q797q57: 29	3	-21	-10	18	33	9	0	-2	9	-8	3	9	-21	8	16	5	-7	1	-25	-18
q505q932: 25	-4	49	-6	-11	20	28	52	13	15	-22	-13	18	59	-11	-7	-12	12	44	7	-7
q422q434: -22	1	7	10	16	-18	-9	10	33	-2	23	-3	-1	6	22	-33	-27	4	-12	25	0
q918q515: 7	0	-35	-9	38	3	-18	-4	14	-9	25	15	22	4	28	-15	7	-14	-14	25	-13
q505q932: 3	-18	-14	-10	-12	-5	-15	-22	-14	-27	-1	15	-1	2	-15	21	40	3	-7	24	-4
q95q278: -1	29	-10	-2	15	-12	-7	11	-18	15	18	-1	27	31	15	-21	-12	-26	15	-6	20
q95q278: 34	-12	10	35	16	8	13	-8	0	8	-3	-16	-24	-14	3	5	5	12	14	22	-15
q505q932: 37	3	-49	-31	40	54	-7	-2	-24	38	-33	32	59	24	8	-3	9	-25	16	-34	2
q95q278: 23	3	33	27	-2	-1	-1	-1	12	1	16	-23	-9	1	12	6	-10	10	36	32	-2
q918q515: -9	-28	-69	-23	47	-6	-37	-25	27	-43	33	41	16	-10	25	-15	39	-9	-60	54	-30
q505q932: -25	-41	-67	-17	30	15	27	-7	-7	5	-51	38	-29	-39	-28	-17	24	6	-97	-48	-28
q422q434: -29	-7	23	-2	-26	-9	-33	-19	-8	20	-24	15	25	38	-12	-15	-18	8	28	10	46
q95q278: -35	-5	-41	-4	-11	-19	-19	-46	-27	-13	-4	19	-20	-46	-14	12	20	-6	-47	-24	14
q505q932: -11	28	18	5	-16	-25	18	25	-23	5	11	-19	-5	23	-8	-8	-10	-13	11	-18	17
q797q57: 19	6	19	-31	-13	28	7	28	24	-11	2	-3	24	10	5	22	-1	1	23	-7	-18
q797q57: -32	6	-18	-46	-30	12	-62	-45	2	-8	-2	34	49	-11	6	23	-1	-9	10	-15	34
q260q612: -64	25	0	28	-12	-77	22	12	-21	-15	32	-23	-56	-15	-10	-33	-15	-10	-57	-17	17
q260q612: 11	-3	35	-1	-18	26	-15	-8	26	10	-8	-7	13	-8	9	17	-23	17	40	4	6
q797q57: 0	21	40	-20	-40	-5	23	40	13	-28	20	-25	-4	6	-7	27	-1	1	17	-12	-13
q797q57: 17	4	-10	38	29	8	12	-14	-26	48	-22	-8	-13	-11	3	-19	-20	-3	9	-21	14
q422q434: -50	-14	-27	-45	-14	-10	-43	-16	-3	-9	-16	47	43	37	-12	-18	10	-7	-23	3	30
q260q612: 0	55	9	-14	-50	-10	3	-11	-32	-21	34	-30	-11	-54	-1	61	2	-23	19	-59	12
q95q278: -12	7	22	-13	-23	-18	5	26	-2	-15	8	-5	7	37	-11	-3	4	-2	10	9	6
q260q612: -17	24	27	3	-46	-28	8	-1	0	-36	33	-30	-35	-42	-6	37	1	2	-3	-13	-2
q505q932: -4	-47	-58	-8	33	29	-22	-50	24	-9	-22	39	-11	-62	5	6	22	16	-60	6	-28
q260q612: -19	-18	15	1	-4	-21	-27	-3	27	-21	16	9	8	29	7	-18	2	13	2	59	4
q505q932: -2	-6	-45	5	19	-7	-12	-33	-25	-2	0	16	-8	-23	-2	1	23	-10	-29	-3	2
q797q57: -19	2	30	-18	-29	-7	-8	17	18	-12	4	0	15	26	-4	0	-10	6	15	9	9
q422q434: 3	-10	-55	-66	21	13	9	36	2	-38	4	38	38	36	-6	0	50	-23	-46	-3	-37
q422q434: -46	6	-1	2	0	-34	5	16	1	4	4	2	-9	16	-4	-38	-20	-4	-32	-9	16
q505q932: -15	40	40	-11	-55	-37	-22	3	-12	-34	46	-23	13	20	1	28	2	-13	43	15	28
q422q434: 61	-20	-21	-9	-12	49	-26	-63	-16	-21	-11	11	4	-56	-5	81	55	8	30	11	-21
q918q515: -66	4	35	-18	-60	-10	4	4	0	17	-40	2	-10	-8	-33	-1	-39	15	-12	-64	38
q260q612: -16	-30	-31	11	19	-24	24	1	9	-35	8	5	-53	-33	-12	-9	31	11	-77	17	-39
q505q932: 17	-21	21	7	-20	-10	-10	-11	-5	-28	4	-1	-6	23	-15	20	36	14	23	55	-5
q95q278: -17	17	-39	-32	19	2	0	17	-18	14	-6	22	34	25	2	-23	-3	-28	-22	-39	11
q422q434: -5	6	-39	9	10	-14	26	-11	-15	-23	17	-9	-50	-70	-4	18	21	-8	-60	-33	-28
q918q515: -7	23	-25	-48	-22	9	-24	-10	-27	-11	3	21	44	10	-5	27	19	-27	9	-33	18
q95q278: 32	-11	15	23	13	22	5	-8	20	9	-2	-13	-13	-23	13	9	-8	16	19	17	-17
q797q57: 43	9	-11	-14	11	48	-34	-30	4	16	0	10	46	-13	26	30	-2	-9	50	-1	4
q918q515: 18	-22	-13	0	38	34	-29	-23	90	-28	40	3	-2	-73	56	12	-17	21	-19	45	-50
q918q515: -37	-53	9	0	-16	-22	-39	-28	0	-4	-36	38	12	58	-29	-29	19	26	-4	62	29
q918q515: -9	36	-18	-4	19	-6	24	28	-7	15	17	-13	-1	-13	15	-17	-25	-25	-20	-50	-1
q95q278: -38	-34	-29	12	17	-13	-13	-27	-12	22	-38	31	-10	6	-18	-40	-1	11	-43	1	20
q918q515: -42	-4	-3	-25	10	10	-48	-10	51	15	2	27	45	10	30	-34	-47	4	-3	8	22
q797q57: -53	9	51	-25	-57	-27	-7	28	17	-12	-1	-3	12	39	-18	-8	-25	10	11	-5	28
q918q515: -30	-27	-18	2	5	-27	-5	-7	-8	-11	-12	21	-12	21	-19	-26	20	6	-39	24	4
q260q612: -21	22	21	-5	-17	-37	-28	9	-13	-6	27	0	34	65	5	-21	-6	-16	34	35	38
q422q434: -42	36	-35	-4	30	-10	8	9	23	13	30	-7	-12	-60	35	-28	-51	-21	-57	-62	-2
q797q57: -25	11	23	-40	-50	-32	42	58	20	-78	38	-20	-33	-6	-23	34	33	1	-42	-7	-43
q422q434: -53	6	30	49	-15	-40	-28	-41	11	25	8	-16	-33	-34	11	-29	-56	17	-1	5	46
q260q612: -3	-3	-36	4	24	8	13	-9	-10	14	-13	8	-15	-34	0	-7	-1	-6	-37	-35	-9
q95q278: -11	33	53	16	-56	-58	-12	2	-19	-41	54	-36	-14	24	-5	24	11	-6	43	42	25
q260q612: -17	-63	-13	26	50	18	-1	-11	57	25	-39	25	-23	-16	8	-53	-25	40	-50	33	-22
15	-9	5	10	3	-7	17	12	-2	-15	5	-9	-18	7	-7	4	20	5	-4	21	-19 -> q422q434
6	-14	-22	4	-4	-6	2	-24	-14	-27	3	3	-28	-35	-13	26	37	3	-27	6	-17 -> q422q434
-34	13	0	18	-54	-87	-22	-41	-59	-67	50	-13	-45	-6	-29	32	61	-11	-16	44	25 -> q505q932
16	-13	39	-27	-25	23	19	44	14	-3	-26	1	23	53	-20	9	6	13	32	6	-11 -> q505q932
1	-11	4	-21	-26	-3	-7	-2	-10	-26	-4	10	8	19	-19	22	33	3	6	16	-2 -> q505q932
-22	14	-18	-4	-25	-11	20	-11	-53	13	-28	1	-22	-24	-34	14	9	-12	-25	-69	20 -> q422q434
-7	-36	-4	9	19	-19	-36	-17	24	-21	13	22	10	37	9	-27	19	14	-5	86	-2 -> q797q57
7	-21	-33	-16	20	2	-2	-2	14	-34	12	17	-4	-10	3	6	36	0	-37	26	-33 -> q797q57
-23	21	7	-11	-12	-32	-4	23	-20	-3	14	0	20	53	-5	-22	-2	-18	9	5	25 -> q95q278
-12	-16	12	-8	-35	-29	25	20	-31	-30	-15	1	-23	35	-47	10	45	6	-17	10	-4 -> q505q932
34	-5	-27	-19	28	20	0	14	-27	13	-16	23	44	60	-4	-11	29	-19	19	12	-1 -> q260q612
-17	-9	-31	-40	12	25	5	17	10	9	-28	29	24	5	-6	-12	-3	-6	-34	-40	-8 -> q95q278
15	-15	7	26	12	-3	15	1	9	-5	2	-11	-28	-11	0	-2	6	14	-6	24	-19 -> q918q515
0	13	10	-4	1	17	-30	-17	32	8	18	-3	21	-25	32	7	-34	1	24	0	9 -> q95q278
1	-6	-15	-21	0	10	15	15	-17	4	-24	14	10	20	-19	-1	16	-6	-12	-23	-4 -> q505q932
38	53	-9	35	44	-18	0	11	-42	34	42	-25	26	41	36	-29	-15	-43	50	11	25 -> q95q278
-27	12	22	7	-21	-21	25	23	-10	10	-10	-15	-21	6	-18	-12	-20	2	-9	-31	13 -> q797q57
-5	-16	0	17	26	18	5	0	15	41	-32	7	-1	0	5	-33	-33	13	-6	-11	6 -> q260q612
18	14	58	7	-24	-16	59	72	18	-26	22	-45	-32	23	-10	9	-1	10	14	9	-34 -> q797q57
18	-26	29	24	-7	2	-5	-11	3	4	-15	-4	-9	19	-10	2	8	23	29	44	2 -> q918q515
13	-19	-15	0	22	11	-19	-17	33	-20	18	9	2	-20	21	4	11	9	-10	40	-24 -> q918q515
12	-6	-20	27	32	2	27	2	-17	23	-15	-5	-26	-14	-3	-18	-1	-2	-22	-16	-10 -> q797q57
-5	9	32	20	-16	-17	-19	-11	-3	8	9	-12	4	20	5	-6	-17	4	38	25	28 -> q797q57
34	29	-43	-43	-21	8	2	-8	-66	-35	14	8	23	-2	-19	63	70	-40	8	-34	-7 -> q918q515
26	5	30	14	7	15	29	34	8	22	-10	-20	-1	21	2	-9	-20	6	28	-4	-8 -> q797q57
1	-2	29	-11	-32	16	-21	-13	2	9	-18	4	23	13	-7	18	-9	10	42	1	22 -> q918q515
-16	21	11	15	-20	-15	33	12	-43	28	-24	-18	-26	-4	-27	-4	-16	-7	-3	-60	23 -> q422q434

q781_q147: 6	7	9	-20	-23	19	29	15	-38	24	15	1	7	-28	12	42	16	10	-29	-22	28
q698_q21: 22	-10	-13	9	33	4	-34	4	22	0	10	45	-12	16	8	-2	-7	-6	-25	9	-24
q733_q105: -26	11	6	-9	-20	6	44	7	-29	12	-23	-11	15	-34	-3	15	7	6	15	-4	25
q781_q147: -23	16	8	22	0	-5	5	8	3	-21	-10	-8	-26	-1	-12	-21	11	-18	30	14	-15
q733_q105: 15	-3	11	-14	-4	8	-17	-13	-19	11	14	-19	13	6	6	13	3	-1	-6	-23	9
q781_q147: 11	27	-22	-19	46	-11	16	18	7	14	4	33	5	-19	-10	35	-17	-14	-37	37	25
q387_q958: -3	16	15	3	-33	2	-7	-8	-46	10	-32	-40	-27	6	-8	5	-10	8	6	8	30
q698_q21: -4	27	5	2	29	21	-5	5	-26	13	-25	56	-16	-26	-5	15	-22	-31	-10	34	-9
q711_q468: 30	10	-2	-24	27	11	0	7	11	8	46	51	11	-12	9	30	-12	-19	-49	8	-11
q698_q21: 24	8	-30	3	12	-59	-9	11	62	-30	33	-48	-27	50	-20	-14	-8	14	-24	35	21
q781_q147: -18	-9	-20	-7	1	-12	37	9	4	11	-23	-10	29	-19	-2	9	8	23	9	-4	29
q387_q958: 23	-36	-15	-12	-39	1	14	11	4	17	19	-7	12	9	23	19	13	54	-41	-34	22
q711_q468: 52	-50	-13	-26	26	35	-42	4	-17	49	43	29	46	5	47	54	36	29	-59	-85	10
q387_q958: 11	13	-6	-50	8	-4	59	3	26	4	54	33	55	-39	1	33	-19	-11	-38	11	5
q698_q21: -4	6	16	-8	-29	16	4	-10	-48	20	-27	-17	0	-12	2	15	-8	8	2	-6	23
q387_q958: -48	4	-16	34	60	18	34	34	33	-15	-27	109	1	-50	0	-21	17	-36	32	25	-60
q698_q21: 9	-17	-7	-4	-30	-4	-14	-15	-26	22	-39	-37	0	17	2	5	-15	39	-5	-6	38
q781_q147: -7	18	-31	-3	35	-10	35	30	14	10	-20	52	-3	-28	-8	22	-13	1	-28	44	18
q711_q468: -8	27	18	2	-24	11	9	-2	-34	2	-22	7	-28	-14	-9	3	-23	-11	-1	31	5
q711_q468: -13	-26	-3	6	-28	-12	16	-7	29	-17	3	-25	17	10	2	-30	9	22	26	-17	-11
q698_q21: -13	-11	-34	-2	-4	-42	51	13	68	-24	7	-3	18	2	-11	-22	-9	26	0	29	4
q711_q468: 5	17	10	-14	-17	5	16	-2	-14	3	8	6	-5	-12	-3	13	-18	-6	-18	17	7
q698_q21: 2	10	-22	13	35	-33	-29	0	16	-6	-25	-31	-19	30	-19	-10	-8	-1	9	27	22
q698_q21: 22	17	47	-20	-53	27	-2	-4	-45	1	62	-33	-16	-1	12	26	19	-14	-24	-38	0
q387_q958: -2	13	17	-18	36	18	5	-3	-1	-1	42	20	34	-26	4	15	18	-44	9	-23	-23
q387_q958: -15	36	39	-3	-23	25	-12	-18	-83	18	-39	-38	-20	-17	-11	16	-6	-24	26	0	25
q711_q468: 21	-21	-5	-6	31	19	-56	-29	-20	30	-32	25	22	12	11	6	-25	1	-6	-10	-2
q781_q147: -25	-35	-25	26	2	-20	3	-14	55	-22	-46	19	13	15	-6	-59	-23	22	41	24	-32
q733_q105: -49	18	-1	-3	29	15	47	11	-32	19	-49	20	34	-60	-8	17	14	-19	41	0	16
q781_q147: 11	-9	-10	29	16	3	-38	12	9	-5	-10	28	-41	24	5	-13	3	3	-12	10	-20
q781_q147: 39	-12	1	-31	-5	17	-13	-13	-8	23	27	28	22	0	17	29	-24	9	-50	-9	4
q698_q21: -12	-1	-1	1	-12	-28	16	1	23	-22	22	-65	9	15	-10	-16	25	6	28	-18	11
q733_q105: 18	15	7	-30	-13	-6	10	13	-44	25	37	-80	11	-1	4	56	42	13	-24	-49	67
q733_q105: -3	-9	23	-15	-48	21	11	-32	-19	4	-14	12	19	-13	5	-13	-37	5	7	4	-16
q387_q958: 7	22	-2	-29	-2	-16	44	13	19	-8	50	-8	16	-17	-6	24	2	-8	-26	9	15
q387_q958: -17	16	9	29	-30	-4	-15	1	-41	1	-59	-37	-55	14	-14	-13	-5	11	22	23	24
q711_q468: 5	-21	1	-8	-23	3	13	-4	16	-3	22	2	19	1	11	-5	3	16	-6	-19	-10
q387_q958: 5	32	24	-29	19	4	7	-9	-11	-4	49	-18	24	-17	-7	22	7	-45	3	-11	0
q733_q105: 40	9	-22	3	106	-23	-78	9	36	-6	52	-10	-6	44	-4	15	28	-40	-19	-13	-4
q733_q105: -17	21	-4	-5	88	2	-21	-10	-3	7	-16	13	36	-19	-13	7	6	-53	38	0	-5
q733_q105: 25	-23	4	-9	-23	28	-6	-4	-4	14	16	52	5	-4	24	11	-15	16	-41	-10	-21
q733_q105: 18	11	18	-37	-32	6	21	-31	9	-5	26	26	23	-12	-3	-1	-61	-11	-27	35	-16
q711_q468: -4	3	-2	-18	-30	-24	44	5	21	-14	32	-44	18	-2	-6	2	8	15	-1	-5	20
q781_q147: 21	-37	-13	-15	-31	25	15	12	-22	39	-4	32	20	-14	31	36	6	52	-49	-34	22
q711_q468: 3	15	-5	-4	17	-8	6	16	-3	3	14	-12	-6	-3	-4	19	17	-6	-10	-3	18
-2	-24	2	-7	-37	16	21	-3	-6	10	-5	16	18	-13	15	1	-3	27	-7	-17	-3 -> q781_q147
-33	-4	-25	5	-6	-5	63	29	3	10	-38	23	11	-37	-1	9	10	27	4	13	23 -> q781_q147
-13	-27	-21	34	-3	1	0	22	16	-2	-32	31	-23	6	10	-19	16	30	4	0	-13 -> q387_q958
-1	-11	10	6	-21	17	0	-9	4	-6	-3	35	-4	-4	8	-17	-16	0	0	6	-32 -> q711_q468
-3	14	-15	9	38	-18	17	36	38	-20	45	9	-12	-2	-4	7	37	-19	-9	0	-9 -> q711_q468
36	-20	-10	-18	39	17	-9	0	58	-8	67	100	29	-5	21	3	-19	-21	-50	4	-63 -> q711_q468
8	-2	-23	-5	-39	-29	43	26	23	-5	12	-19	-18	7	-3	10	-3	44	-39	20	35 -> q387_q958
39	-4	11	-26	-4	8	-29	-13	-15	14	44	-21	12	17	12	27	1	0	-35	-29	12 -> q733_q105
33	-30	5	-22	-71	18	14	-6	-12	19	20	12	5	4	25	18	-20	49	-55	-16	9 -> q698_q21
-11	4	-1	2	15	7	13	8	5	-2	1	27	6	-18	1	1	6	-13	6	2	-13 -> q387_q958
7	32	-14	-9	61	-33	-9	12	22	-10	30	-32	1	11	-20	16	14	-32	-2	13	22 -> q733_q105
10	44	4	-7	30	4	15	22	7	-9	34	55	-27	-21	-10	22	-14	-43	-37	45	-16 -> q711_q468
-20	18	12	15	-20	10	3	2	-43	8	-48	-9	-30	-11	-8	0	-6	0	17	17	15 -> q387_q958
26	-3	-35	-7	-1	-28	17	14	52	-7	10	40	-16	15	-5	1	-42	26	-58	57	5 -> q698_q21
3	5	-9	-1	3	8	-8	-5	-27	24	-50	25	-9	-7	-3	12	-33	10	-15	29	20 -> q698_q21
-13	-19	10	-1	-72	27	45	9	-33	18	-24	19	-1	-29	18	8	1	41	-11	-15	8 -> q733_q105
-7	-14	31	-7	-20	23	-33	-44	-46	14	-27	-42	28	4	5	-11	-4	-5	44	-39	-1 -> q733_q105
-14	-19	0	43	12	22	-21	29	-3	-4	-7	31	-34	3	17	-12	51	1	14	-32	-32 -> q711_q468
24	-15	-6	-6	20	-19	-43	-28	35	-12	19	-19	14	39	-3	-21	-20	-4	1	1	-13 -> q387_q958
-13	-9	-27	2	5	1	12	-6	-15	29	-85	40	9	-18	-4	3	-45	28	-3	42	25 -> q698_q21
-23	-2	24	6	19	42	-1	-2	-26	7	-2	41	20	-35	13	1	25	-34	32	-34	-39 -> q698_q21
-2	61	80	-27	-56	38	27	-14	-55	-20	71	-11	-20	-35	-7	16	-4	-68	1	0	-30 -> q781_q147
4	22	39	1	0	32	-44	-14	-73	18	-7	-31	-19	0	2	20	17	-30	15	-30	9 -> q698_q21

q30-q953: 23	0	-20	12	14	32	1	-7	59	-3	-12	-17	-22	-18	5	35	28	-4	-19	9	-29
q272-q34: -17	-15	29	-6	-4	38	59	5	29	-11	-32	41	6	-32	-30	-2	23	-36	9	28	-67
q843-q839: -28	12	-16	-6	-11	24	18	23	-5	-7	-32	8	-34	1	-20	27	-10	20	-4	-69	-6
q486-q971: 15	25	-51	-3	28	5	-14	17	48	-33	-15	0	-28	-4	-5	45	10	25	-42	-14	-31
q30-q953: -7	52	-40	14	-4	6	-27	-6	10	-33	19	38	-40	23	9	37	-18	19	9	2	48
q272-q34: 19	-13	17	-16	3	-9	27	7	26	-4	-14	11	27	-13	-26	-15	14	-13	-6	28	-41
q757-q132: 21	-26	14	-12	22	-39	-12	2	-11	9	11	-26	44	-6	8	-36	7	-5	-20	31	-25
q486-q971: 35	-19	19	-23	-23	5	46	16	45	21	-41	-13	14	-9	-53	-2	17	5	-1	-28	-31
q520-q84: -7	25	-38	1	0	62	50	-27	104	-47	-40	16	-46	-27	-39	79	11	-27	-18	-4	-19
q757-q132: 17	-16	9	-11	24	-46	-22	8	-21	2	19	-12	42	1	12	-37	3	1	-18	36	-21
q486-q971: 45	9	4	-27	-8	-50	-16	79	-26	20	-15	25	19	28	-29	-36	8	69	-4	-37	-41
q520-q84: -45	19	15	0	-61	56	60	-9	1	0	-35	41	-43	5	-44	30	-22	-11	51	-62	45
q843-q839: 24	-18	38	75	-39	116	-6	-24	29	77	14	-3	-60	-18	59	20	63	-22	71	27	9
q486-q971: -9	-20	-13	-6	14	20	30	-40	49	-12	-22	-52	-1	-28	-12	32	0	-34	-31	-12	-4
q843-q839: 57	53	-13	5	-29	-4	-17	39	35	-2	7	74	-23	35	-22	10	14	48	32	19	9
q520-q84: 22	-33	32	-16	-13	11	56	-22	52	13	-28	-21	30	-25	-40	-7	17	-37	1	18	-26
q30-q953: 26	26	-28	-17	6	-34	-10	7	27	-25	1	8	5	16	-22	12	-11	21	-18	3	11
q757-q132: 7	-38	20	4	-9	25	8	24	-16	52	-26	-48	-8	-12	6	-9	22	15	-1	-60	-30
q272-q34: 16	30	-18	5	-13	5	2	-25	44	-20	9	19	-14	11	-13	28	-7	-5	11	23	41
q520-q84: 11	-3	-12	-7	23	-32	-26	10	-12	-4	10	-18	16	4	12	-11	-2	14	-24	4	-10
q486-q971: 14	5	29	-3	-26	6	9	57	-25	25	-14	54	-2	12	-18	-28	18	32	33	-13	-39
q272-q34: 33	-46	3	22	35	-15	-55	-23	-13	48	32	-99	22	-11	65	-20	23	-3	-28	16	2
q843-q839: -12	8	-35	-24	12	-26	-2	9	-2	-21	-19	-31	-5	7	-21	21	-27	24	-37	-63	11
q520-q84: -29	27	-13	3	-23	1	-14	12	-44	-1	4	19	-31	27	2	10	-30	28	21	-55	51
q30-q953: -20	1	-17	11	-6	55	37	-50	62	-18	-20	-22	-32	-25	-11	55	0	-40	-5	-8	20
q486-q971: -34	2	-12	20	9	70	27	-15	37	-20	-22	14	-42	-32	7	46	19	-30	-4	2	-35
q843-q839: 17	2	11	17	-11	19	-5	-4	12	16	10	12	-9	1	11	0	16	-3	22	24	4
q272-q34: 7	3	0	7	-3	16	9	-20	31	-5	2	4	-5	-7	-1	13	7	-17	6	25	5
q843-q839: -26	-14	13	12	-9	38	18	-11	-7	12	-10	-5	-16	-14	8	7	5	-19	13	-14	-2
q520-q84: 3	-1	24	13	-33	-6	-20	-3	-48	38	24	-3	0	26	18	-25	-12	13	42	-15	59
q272-q34: -57	-12	14	9	-11	15	-2	-3	-71	15	2	-11	-14	2	23	-10	-23	-5	17	-47	28
q757-q132: 8	40	-29	21	-7	10	-39	12	-3	-5	19	27	-41	25	21	25	-3	34	14	-10	34
q30-q953: -15	-21	-4	-8	-7	29	49	-61	56	-9	-25	-56	-2	-26	-26	37	-11	-49	-15	-18	28
q272-q34: 45	3	14	-20	-24	-51	16	-60	44	-6	24	-19	51	18	-35	-16	-25	-31	14	55	80
q520-q84: 0	18	-20	0	-5	-28	-37	9	-37	5	17	-13	-10	29	13	-1	-24	35	0	-38	49
q30-q953: 20	27	-3	-17	4	-33	-9	56	-9	-19	-2	66	11	18	-22	-20	6	37	0	17	-44
q757-q132: -2	41	-28	17	-10	14	-25	5	3	-14	14	34	-40	21	11	29	-7	23	16	-7	35
q486-q971: 30	21	-35	-11	13	0	-3	40	45	-17	-26	12	-20	1	-23	29	17	38	-30	-25	-46
q757-q132: -40	4	8	-9	-2	-5	14	4	-34	-19	-2	29	5	0	-7	-11	-19	-10	7	-2	-1
q272-q34: 26	46	-29	-20	-10	-33	-5	23	24	-31	-3	43	-6	29	-38	14	-16	37	-3	-7	18
q520-q84: -17	-16	31	-3	-6	5	19	11	-27	9	-6	20	15	-9	-3	-27	5	-13	15	10	-27
q486-q971: 43	-9	-3	-34	3	-72	-16	23	-11	14	-1	-38	43	22	-25	-31	-14	37	-25	-28	9
q757-q132: 5	2	-2	-14	5	2	32	-13	46	-26	-15	13	12	-15	-30	11	3	-23	-12	28	-22
q843-q839: -10	-1	3	-33	17	-63	9	-19	-11	-38	13	5	54	4	-23	-28	-32	-22	-20	40	11
q757-q132: -8	18	-10	0	0	4	-2	15	-3	-15	-3	30	-13	5	-4	8	-2	11	2	-3	-8
q843-q839: 10	8	1	-7	5	-17	-6	20	-6	-7	3	25	10	6	-5	-13	3	12	-1	16	-19
q30-q953: 6	-22	11	1	4	-20	-19	-8	-28	26	14	-42	19	4	19	-22	-4	1	-3	-7	18
q30-q953: 5	18	-13	12	4	21	-9	14	16	-9	0	29	-24	-1	8	17	15	10	3	11	-20
24	10	8	12	-4	10	-14	35	-1	14	5	40	-9	6	9	-11	27	22	17	21	-34 -> q843-q839
-24	-45	46	-2	-9	-3	15	-5	-54	37	-1	-29	30	-11	10	-44	-2	-22	15	-11	-5 -> q30-q953
0	-66	23	-48	8	-17	57	26	2	28	-67	-81	41	-31	-52	-21	5	0	-49	-86	-71 -> q486-q971
15	2	-16	10	11	51	25	-3	76	-12	-27	5	-28	-29	-10	43	35	-14	-16	13	-52 -> q30-q953
24	-4	15	11	-1	-6	-11	-18	10	9	24	3	17	1	14	-16	11	-15	14	54	10 -> q843-q839
-34	-10	18	3	-2	-24	-19	-14	-70	8	28	-9	19	11	27	-33	-27	-9	14	1	41 -> q757-q132
-47	-47	17	-13	27	-21	20	-62	-24	-11	8	-68	47	-29	13	-20	-27	-64	-28	18	18 -> q843-q839
-17	11	-16	-18	0	-28	-9	20	-34	-10	-7	-4	-2	17	-12	-1	-27	28	-13	-51	17 -> q520-q84
20	19	-14	25	-18	28	-14	-29	34	9	15	-7	-31	10	14	31	4	0	20	6	52 -> q520-q84
-6	-21	-1	-3	14	-16	-2	-40	1	-1	11	-51	22	-9	11	-3	-13	-27	-18	9	27 -> q843-q839
1	32	-27	5	-2	-16	-29	-7	-6	-17	21	11	-15	24	9	15	-21	18	3	-3	49 -> q30-q953
-24	-36	55	-13	-10	6	42	30	-42	21	-23	27	31	-19	-17	-49	13	-17	19	3	-63 -> q30-q953
-12	-12	34	9	-11	-9	-16	15	-63	28	21	16	15	10	24	-43	0	3	30	11	5 -> q520-q84
-5	28	-19	3	-21	40	43	-54	82	-37	-12	19	-28	-8	-34	57	-10	-39	12	20	43 -> q757-q132
-2	1	-2	-3	9	16	11	30	9	-8	-20	25	-9	-12	-8	5	18	8	-9	-3	-55 -> q272-q34
-30	-2	-2	7	0	8	-12	10	-43	8	1	-6	-16	4	19	-1	-10	10	3	-35	8 -> q272-q34
-34	-17	20	-6	-10	7	28	-22	-19	0	-7	-9	11	-10	-8	-9	-16	-30	9	-8	15 -> q757-q132
-14	14	-21	-3	7	22	19	-2	33	-29	-20	15	-21	-12	-16	33	1	-7	-14	-7	-19 -> q520-q84
44	-4	-18	10	9	-20	-35	-34	31	15	26	-60	7	9	22	10	2	3	-15	15	46 -> q843-q839
-52	21	-6	-29	-16	0	46	20	-17	-39	-36	47	-10	3	-51	12	-33	3	1	-50	-5 -> q843-q839
37	15	-12	-2	6	-24	-26	23	9	1	11	12	5	15	1	-6	9	29	-6	15	-9 -> q843-q839
-39	-28	-1	-15	28	-13	7	1	-34	-8	-13	-36	17	-19	6	-10	-12	-12	-34	-27	-28 -> q843-q839
23	3	-5	-16	34	-50	-28	42	-16	-15	11	24	33	5	5	-32	11	24	-27	38	-57 -> q757-q132
-25	-20	15	4	2	-8	-1	-36	-30	6	18	-30	19	-5	19	-16	-18	-30	4	11	35 -> q486-q971
1	-6	-15	-10	14	-3	5	7	15	-8	-16	-21	-1	-9	-9	12	2	6	-27	-21	-22 -> q486-q971
43	-2	-5	-24	0	-71	-23	-10	-2	8	19	-42	43	26	-13	-25	-23	18	-15	0	48 -> q486-q971
